In the rows, zero is written as 128.
Each row is followed by its class number.
[144 178  94 118 149  95 122 128 126 137 141 135 113 116 177 152 111 141
 103 138 144  95 172 157 113 139 143  92 161 125  90 159 105 128  85 108
 173 156 110 160 128 140]	7
[115 125 126 171 181  96 120 167 109 132 109 135 150  93 129 141 112 151
 142 108 139 172  71 117 129 105 147 173  57 173  92  99 128 140 169 119
 150  73 109 104 140 133]	8
[139 143 119 168  82 160  57  74 202  49 189 119 100 129 161  89 116  52
  86  78 145 111 164  92 133 106 211 108 145 128 139 109 102 105 109  93
 181 123 161 104 138 160]	3
[101 144 141 133 109 146 107 130 140 146 114  88 124 119 147 149 137  95
 152 122 167 140 141 135 120  91 180 103 133 146 128 145 126 132 139 129
 126  82 120 133 139 122]	8
[175 119  89  99 166  81 125 143  51 193 140 179 132 128 125 106 114 149
 148 118 116 164 145 126 136 130 162 126 142 118 143 131 155 128 145 136
 169  65  98 125  92 118]	8
[156 127 182  86 120 125 153 110  79 120 114 140 147 129 133 137 123 132
 142 116 103  82 128 121 122 113 165 100 119 142 147 140 118 128 125 139
  98 102 145 166 126 155]	3
[136 145 148 150 117 112 143 153 130 147  51 150 138 140 139 172 131 172
 113 137 131 112 113 115 141 154  87 130 129 152 158 118 154 139 110 141
 102 182 118 126 191 125]	5
[103 128 196 165 107 122 119 115 116 108 168  79 120 121 149 106 109 121
 128 106 128 127  87 170 107 100 161 178 166 181  82 117  88 116 139  90
 116  67 141 119 115 151]	0
[158  90 130  92 115 107 104  73 116 135  79 173 150 116  98 126 134 175
  80  88 131 104 101  58 133 133 155 117 107 135 147 137  86 149 114 132
 125 155 169 130 135 135]	7
[153 140  55 195 195 123 152 152 122 104 163 131  97 136 154 123 102 125
 119 123  73 139 181 155 109 132 113 137  98 131 128 129 158  73 198 131
 183 120 131 201 117 119]	3
[128 160 161 119 150 130 155 130 131 195 136 129 148 161 183 148 146 158
 122 132 133 103 127 141 149 132  82 118  97 165 143 150  96  86  93 142
 114 171 124 192 205 137]	8
[136 154 133  93 148  96 121 158 107 168 136 133 126 116 116 148 135 131
 110 151 130 120 146 102 138 129 140 104  78 136 152 130 140 123 100 142
 145 145 139 141 108 147]	1
[ 99  74 121 163 174 158 108 133 147 125 144 110 115 102 156 119 131 135
 170 110 112 160 131 136  90  94 125 123 170 138 171 144 189  93 180 127
  67  83 140 155 100 137]	5
[112  93 118 132 134 145 103 107 178 124 114  96 148 112 143 146 137 107
 157 131 116 118 115 158 109 151 108 180 113 133  94 106 119 128 128 128
 108 124 155 170 134 125]	4
[118 148 170 159  60 164 115  83 150 128 108  86 135 126 118  98 145  90
 134 125 104  93 111 150 108 131 154 144  87 148  93 130 109 139  87 111
 159 151 161 113 166 137]	0
[ 97 129 110 147 179 120 115 135 162 165 125 102 108 124 156 110 143 134
 156 179 121 132 143 171 115 160  91 113 140 118 139 159 164  91 160 135
 159 143 114 135 121 115]	1
[111 171 170 159  90 141  73  93 120  86 149 129 138 117 142 140 125 101
  84  89 138 131 113 151 148 106 116 172  91 160  94 131  56 103 116  95
 179 143 162 143 137 123]	0
[108  94  96 119 150 136 133 118 142 109 150 119 101 120 108 106 141 125
 135 154 137 118 136  98 126 153 111 118 137 104 112 117 144 112 136 127
 101 128 144 119 112 138]	0
[136 111 125 132 140 147 117 141 144 136 152 128 147 110 129  97 124 164
 117 105 103 138 120  79 144 172  93  88  73 151 141 134 113 120 131 122
 111 160 132 193 134 119]	4
[106 121 143 178 169 178 132 162 132 149 108 114 125 129 134 107  95 152
 180 146 128 150 117 162 141 149 112 126 190 154 113 154 127 129 116 122
 102 100  74 133 157 101]	3
[136 155 183 130  83 141 140 122 105 122  92 130 173 139 124 140 108 157
 101 126 139  78 120  63 139 157 173  98 105 150 135 117  84 142  77 107
  93 163 133 149 129 144]	7
[ 91 112 109 151 167 126 152 149 140 115 108 118 142 119 130 165 137 108
 136 160 126 138 134 145 126 130 120 147 114 118 132 114 174 101 142 129
  80 142 126 136 113 111]	4
[120  78 134  83 101 113 132 114 156 117 112 132 107 136 122 114 135 130
 156 166 126 108 103 114 107 125 101 107 185 109 167 131 152 155 158 142
  85 117 134  81 100 122]	2
[ 77 128 113  76 103 122  29 112 180  39 135 109 107 129 174 206 133  69
 102 117 196  89 133  79 133  80 133 101 146 135 106  80 126 105 148 132
  88  94 154  40 119 125]	0
[145 160 141 122 102 116 138 104 137 113 101 110 126 136 128 140 129 102
 135 124 115 112 140 181 146 126 129 166 115 124 134 120 125 149 141 133
 179 124 128 103 104 140]	1
[164 125 139 129  65 134 103 104 119 139  86 160 136 126  97 147 139 161
 126 121 110 137 129 107  79 119 142 150 121 115 104 125 139 139 120 127
 119 123 156 134 153 128]	0
[153 149 180 110  93 128 119 134 113 124 117 151 119 110 111 143 110 136
 123 122 132 121 107 114 148 132 149 126 147 144 171 157 104 177  77 117
 130 145 137 129 104 140]	4
[122  75 110 136 172 177 156 107 172 156 126 176 169 132 148  73 103 171
 141 122 127 147 117 131 113 143 130 120 191 100 165 153 108 137 118 131
 146  99 110 126 141 121]	6
[105 104 128  62 158 102  71 146  93 183 146 119 107  92 112 122 124 114
 153 132 158 173  96 114 132 119 133 126 162 142 109 132 104 158 117 137
  91 100 109 118  70 105]	0
[100 125 101 110 124 138  71 130 235 145 103 118 108  93 150  88 137 104
 166 118 152 159 115  94 111 115 103 111 127 121 169  96 118 167 152 143
 137 134 139  60 145 101]	0
[167 147  93 157 158 125  99 107  86 129 164 129 111 141 142 130 131 117
 108  54 162 161 154 117 144  92 186 153 143 157  95 132  84 110 124 106
 166  81 109 112 100 151]	3
[139 118 152  74 129  76 108 147 104 200  98 170 160 135 170 132 130 166
 132 116 136 117 134  76 159 167  74  80 119 149 198 149  98 142 145 165
 162 161 111 146 127  91]	4
[116 146 179 109  54 163 161 155 140 123 102 127 120 106  96 145 124 147
 137 133 161 131  89 121 134 119 132 124 120 138 124 130  98 192  65 128
 115 131 130 100 149 127]	6
[121 123 133 103 170  95 170 160 102 153  99 108 115 117 122 165 109 153
 164 150 113 143 116 161 134 118 138 137 101 152 125 130 117 129 152 113
  94  72 117 147  80  74]	7
[122 148 144 133 120 133 151 137 104 120 126 116 135 143 127 145 126 132
 144 134 125 123 146 147 119 117 138 140  83 116 111 122 138 110 133 122
 151  99 129 134 128 122]	7
[117 114 122 127 152 139 132 143 107 172 145 161 177 140 168  85  92 145
 148 124 129 162 120 166 140 116 155 128 198 136 141 140 140 124 112 127
 126  83  77 105 139 123]	2
[127  90  64 130 145 157 100 145 145  62 133 114  84 178 106 152 103 132
  98 141 138 139 104 120 197 128 101 166 148 146 155 136 123  66 165 148
  91 135 100 138  61 106]	7
[127 124 151 191 151  97 107 170 108 106 126 105  81 155 146 140 100 126
 164 185 107 120 103 169 153 157  98 184 182 146 101 122 165 112 122  96
 103 107  92 129 106 142]	0
[141 156 116  97 102 104 116 129 167 129 126 128  91 132 155 134 134 110
 151 164 134 137 159 152  97 127 110 110 166  85 141 137 152 148 134 146
 138 174 116 105 129 120]	4
[118  90 129 161  99 127  99 138 141 149  90 147 125 131 138 144 114 135
 156 134 118 147 121 113 123 122 137 121 175 102 159 137 169 120 168 117
 115  95 112 106 134  86]	6
[135  87  93 136 197 119 150 129 119 161 131 175 127 165 158  93 108 138
 164 179 124 142 143 141 110 148 109 107 203 107 182 171 141 114 136 145
 129 130  90 143 121  91]	2
[106 128 143  87 114 159 151 114 154 149 116  95 135 129 105 110 153 127
 139 144 136 127 101 110 110 116 126 136 126 115 118 105 122 160  99 134
  62 148 137  90 104 160]	0
[136 122 149 103  99 107  76  95 115  94 130 148 150 122 151 137 131 109
 117 102 112  78 128  97 137 107 139  99 144 130 161 118 127 122 163 111
 140 109 138 105  90 144]	3
[130 133  67 165 177 140 131 130  70  82 139 120 103 155 167 142  89  86
 137  94 144 202 136 158 137  58 201 181 149 129 117 134 122 108 178 117
 118  45 122 103  29 121]	2
[145 120 128  93 104  88  68 131 143  89  85 182 118 121 163 152 112 124
 139 142 129 132 131  89 118 110 157  98 159  91 152 108 178 131 145 130
  93 100 130  88 128 126]	0
[175 180 157  76 136  95 119 138  70 218 123 137 119 176 171 135 108 135
 154 162 104 139 134 193 145 139 116 130 209 128 147 162 131 117  92 127
  84 147  79 144 103 118]	2
[ 89 119 114 148  91 118 108 124 170  62 100 101 121 125 176 167 108  60
 131 116 135 106 138 109 109  99 179 104 164 101 170 127 174 118 237 139
 131 108 126  91  96 112]	4
[117 107 125   4  87 119 111 101 171 105 118 138 140 121 123 163 153 116
 130 168 156  53 126  99 164 143 102  68 127  99 146 107 117 138 109 145
  93 150 136  87 123 130]	6
[132 126 171 106  93 164 152 134 134  91 118  84 125 141 104 126 109 129
 151 143 111 146 111 156 121 106 155 140 119 137 123 111 140 161 124 132
  70 102 121 142 113 152]	5
[ 78 111 138 190 150 123 137 137 161  30 118 105 108 107 153 118 119 116
 104 165 155 112 124 163 146 123  99 115 172 150 127 135 126  96 140 109
 103 140 131 134 130 146]	5
[161 146 133 138 163 106 174 138  94 154 166 195 130 130 139 124 105 160
 146 155 110 160 137 189  90 125 128 148 156 106 131 151 127 135  93 110
 184 121  93 133 125 104]	6
[142  85 111 150 158 118  99 126 128  87 105 161 105 109 118 128 130  97
 134 110 124 136 102  78 123 135 121 142  83 106 155 131 146 119 147 145
 153  99 160 129  98 122]	1
[173 145  88 124 137 144 104 143 129 147 126 148 125 115 102 125 114 100
 140 100 105 152  97  48 154 135 160 164  35 104 151  93 128 145 124 126
 135 128 147 140  91 155]	8
[135 128 122 107 157  93 168 170 122 160 124 124  79 129 119 124 111 132
 169 185 127 136 169 117 150 143 131  92 154 106 151 132 168 134 142 129
 113  87 105  99  75 120]	8
[137 126 122 158 124 106 132 170 185  96 117 123  78 103 131 105 112 102
 171 179 120 145 149 128 109 126 136 106 148 120 156  93 179 136 128 114
  97  87 131 103 112 113]	8
[130 181 130 132 116  70 161 143  91  73 139  84  85 136 147 155 111  74
 129 166 140  62 128 165 155 129 136 131 159 126  76  92 123 119 142  91
 123  86 118  70  89 149]	8
[187 115 108  84 105 144 106  78 105 186 109 165 132 170 115 119 137 151
 147 115 101 125 122 113 121 155 153 136 145 109 143 143 126 117 110 137
 118 127 129 141 156 103]	0
[119 121 141 135 100 155  96 108 177  81 142 109  80 116  83 102 129 104
 126 150 158 134  99 105 146 133 138 129 166 111 130 130 114 175 102  89
 130 110 131  70  78 151]	8
[140 176 176 100 113  95 200 115  89 165 137 132 144 155 128 146 135 130
  82 151  95  66 131 157 144 141 103 123  88 129 146 156  95 135  68 120
 159 217 129 191 128 140]	7
[178 114 129 104 136 109 143 112  67 110 116 177 139 125  78 134  93 155
 122  94 117 138 108 132 161 143 143 186 113 132 112 119  96 184  98 125
 170 108 111 123  83 128]	7
[129 160 136 147 128 110  93 132 140 162 124  80 116 113 178 129 131 116
 185 122 114 139 137 209 106 105 106 173 109 157 100 111 100 146 142 112
 186  92 140 124 110 125]	6
[120  99  87 162 171 158 117 162 150 102 182  74  63 143 124  95 106 106
 169 148 101 148  94 126 114 123 126 140 141 137 119 124 148 108 157 105
  92  66 116 129  78 120]	0
[133 142 119 148 172 110 111 160 132 110 167 141 121 120 155 155 127 110
 115 108 154 137 115 103 122  96 143 118  83 155 141 128 125 125  98 124
 153 109 117 140 143 141]	1
[141 117 144 170 144 123 146 161 150 132 115 135 111 149 169 140  94 171
 158 152 105 143 127 166  82 125 102 160 176 147 128 113 150 114 135 134
 102 100 118 118 130 114]	6
[174 130 174 145  60 108 121 106  64  84 146 152 107 152 104 115 102 146
  85 102 112  93 140 160 152 123 146 141 175 142 114 152 124  94 102 114
 173  98 135 122 140 143]	7
[133 133 100 120  58 179  99  82 217  27  76 118 132 114 154 109 114  90
 104 111 119 115 186 140 145  48 227  61 146  77 151 121 164  85 154 120
  91  75 184  75 157 171]	6
[152 134  95 193 110 154  74  89 130  43 159 153  99 186 136 101 118 128
 116 152 110  89 141  99 103 167  89 149 136  79 144 111 124 113 172 110
 217 161 169 153 153 143]	3
[110 128 140  84 133 111 120 132 191 160 147  72 111 135 172 109 139 125
 145 133 128 135 120 170 134 139  93 103 129 169 133 106 136 124 159 148
 102 122 101 147 155 112]	8
[142 130 110 102 138 147 123 102 117 158 162  88 161 128 115  95 146 128
 137  82 118 157 142 168 146 129 148 128  74 149  95 130 109 100 157 130
 151  99 110 150 147 121]	4
[113 150 148 158 127 141 142 140 134 130 123 101 137 123 144 119 123 148
 130 142 139 131 112 165 109 122 137 136 131 142  84 123 109 129 106 107
 131 114 123 114 146 148]	6
[129 125 131 132 137 108 157 139 174  18 147 100  73 144 142 115 105 129
 136 188 129 122 144 177 148 124  86 140 147 127  93  84 133 106 136 121
  87 126 122  67  89 150]	6
[ 97  95  99 134 140 124  95 135 135 105 120 102  93 120 108 123 138 114
 123 147 117 139 107 130 143 133 103 150 117 143 115  92 175 113 141 140
  79 145 152 116 130 120]	0
[144 177  84 129 123 124  90 127 131 109 118 106  84 169 113 168 151  86
 128 173 166 126 107 115 152 151 118 173 125 103 124  94 136 152 105 120
 119 188 108 106  97 151]	8
[131 152 113 173 112 164 100 162 130 128 116 112 127 155 151 160 118 130
  83  93 141 154  99 149 159 108 124 182 101 171  97 145  99 107  59 125
 145 131 109 172 127 136]	7
[143 163 167 123 114 109 112 126  78 187 161 129 103 164 130 138 132 120
 124 142 126 122 144 139 157 133 122 124 157 101 158 163 130 126 106 107
 172 152 111 132 111 141]	6
[104  99 152 174 141  98 122 144 140 166 109 120 127  84 124 130 135 155
 128 146 109 108 105 102  88 127 113 121  94 156 121 135 131 147 121 109
 146 139 173 153 173 142]	5
[169  87  93 125 155 137 129 101  81 108 111 169 145 141  88 122 107 141
 135 116 115 125 114  78 132 155 130 173 109  94 122 104 106 155 125 140
 128 113 153 144  96 142]	1
[125  99  94 102 153 145 141 137 149 221  73 128 103 144  98 122 138 140
 183 163  64 158 140 183 118 138  95 136 163  86 190 152 244  87 165 167
  93 135 104  87 108  61]	7
[161 145 129  72 130 135 128  95  99 116 129 139 148 133 105 127 110 111
 135 112 132 117 150 126 135 123 169 132 126 103 113 112 101 143  96 123
 128 104 118  93  66 133]	7
[181 127 123 177 135 115 113 119  69  99  97 205 138 136 165 169  84 124
 119  86  89 128 124 109 130 107 178 172 151 118 162 153 135  98 144 113
 128  94 141 187 106 135]	0
[ 91 127 155 159 131 170 157 146 137  98 134 103 122 133 126 143 107 143
  98 143 139 121 117 110 140 117 142 109 112 154 108 135 121 144  90 112
  87 115 148 164 145 154]	8
